Each row has a name. Each piece below is followed by the name of the row it came from, unless a question asks for something else. Each question is about the rows just above it. Places in a row count from 1.

Columns, left to right: W R T S X N E
[135  97 109 105 111 121 126]  j_85
[161 177 105 109 188 177 179]  j_370
[112 130 112 109 188 161 179]  j_359
Give the next 2 entries after [130 112 109 188]. => [161 179]
Which value appears more than once in j_359? => [112]
[161 177 105] begins in row and place => j_370, 1
[179 161] is which row, read backwards? => j_359
Where does [112 109] start? Give its row and place. => j_359, 3
Where does [177 179] start? Give its row and place. => j_370, 6
The value that j_370 holds more than once: => [177]

Columns, left to right: L Q P D
[177 109  73 140] -> j_621
[153 135  96 169] -> j_261
[119 102  75 107] -> j_787
[177 109  66 140] -> j_238
find: [177 109  73 140] => j_621
[153 135  96 169] is in which row? => j_261
Which row holds [177 109  66 140]? => j_238

Columns, left to right: C Y J F M K
[140 140 155 140 102 140] : j_74
[134 128 157 121 128 119] : j_622
[127 131 144 109 128 134] : j_465
[129 140 155 102 102 136] : j_882
The value that j_74 holds more than once: => [140]
[128 128 102] is in which column, read top down? => M
Repeated in j_882: => [102]
The next 2 entries after [131 144 109]: => [128 134]

Columns, left to right: gopo Bol Norop Digi rogig gagi tupaz Mupa rume
[ 63 125 147 125 128 120 143 116 101]  j_347
[114 129 118 132 144 121 147 134 131]  j_335
[127 127 137 127 139 116 141 142 135]  j_749
[138 129 123 129 133 140 138 116 118]  j_923
[103 129 123 129 135 139 140 118 120]  j_487
[112 119 164 119 135  87 142 151 129]  j_378
[119 116 162 116 136  88 136 151 129]  j_428
[ 85 129 140 129 138 124 145 122 115]  j_432
[ 95 138 136 138 163 128 159 128 131]  j_100
[ 78 132 118 132 129 153 138  99 104]  j_944
[119 112 128 117 102 130 119 115 103]  j_478
find: [ 78 132 118 132 129 153 138  99 104] => j_944
Repeated in j_432: => [129]
Which value appears more than once in j_378? => [119]
find: [119 116 162 116 136  88 136 151 129] => j_428
Give the next 2 entries after [112 119]. => [164 119]
find: [114 129 118 132 144 121 147 134 131] => j_335

Columns, left to right: U A B G
[ 97 122 130 121] -> j_63
[161 138 142 122] -> j_349
[130 130 155 130] -> j_580
[108 133 128 155] -> j_142
[104 115 160  93] -> j_40
[103 124 138  80] -> j_234
[160 139  77  99] -> j_703
[133  99  95  77] -> j_182
[130 155 140  79] -> j_917
[104 150 175 127] -> j_831
Which column holds [138 130 133 115] top down? => A
Which value appears more than once in j_580? => [130]
Which row holds [121 130] read backwards? => j_63
[139 160] is which row, read backwards? => j_703
Which row holds [103 124 138  80]? => j_234
Which row holds this, read backwards? [140 155 130] => j_917

Columns, left to right: Denan med vore Bef Dupu roka
[ 96 111 136 111  83 144] : j_824
[116 132  90 132  92 156] : j_644
[136 111  96 111  77 122] : j_567
[124 123  89 112  77 122] : j_350
[135 121 129 121 119 114] : j_446
[127 133 142 133 149 128] : j_61
[135 115  94 115  77 125] : j_663
[107 152 129 152 152 152] : j_511
The next 2 entries after [ 96 111 136]: => [111  83]
Which row holds [ 77 112  89 123 124] read backwards? => j_350
The value that j_511 holds more than once: => [152]
[136 111  96 111] begins in row and place => j_567, 1

Columns, left to right: nuka lelo boval dut basa
[152 140 134 114 117] : j_346
[150 140 134 120 122] : j_796
[155 122 120 134 140] : j_863
[178 149 141  65  78] : j_267
[178 149 141 113 116] : j_43
[142 135 131 121 123] : j_268
[150 140 135 116 119] : j_906
[171 145 139  67  79] : j_259
[114 120 134  65 113 121 116] is in which column, read top down? => dut
Which row holds [150 140 134 120 122]? => j_796
Row and place where [134 120 122] starts: => j_796, 3
Give the next 2 entries after [155 122]. => [120 134]
Where does [140 134 120 122] start? Give its row and place. => j_796, 2
Row and place where [150 140 134 120] starts: => j_796, 1
The next 2 entries after [135 131]: => [121 123]

Columns, left to right: Zogi val taka bon Gom pimu Pefem
[113 123 129 157  87 114 119] : j_233
[124 157 130 184 152 103 110] : j_360
[126 157 130 184 152 103 110] : j_879
[103 103] is in which column, read top down? => pimu
[129 130] is in which column, read top down? => taka

Columns, left to right: Pavi fuzet vimad Totu
[116 167 135 146]  j_175
[180 152 161 147]  j_351
[128 107  85 157]  j_539
[120 151 191 153]  j_857
[178 147 113 136]  j_669
[153 120 151 189]  j_355
[137 146 104 121]  j_395
[161  99 140 121]  j_531
Which column holds [167 152 107 151 147 120] top down? => fuzet
[120 151 189] begins in row and place => j_355, 2
Where does [135 146] start? Give its row and place. => j_175, 3

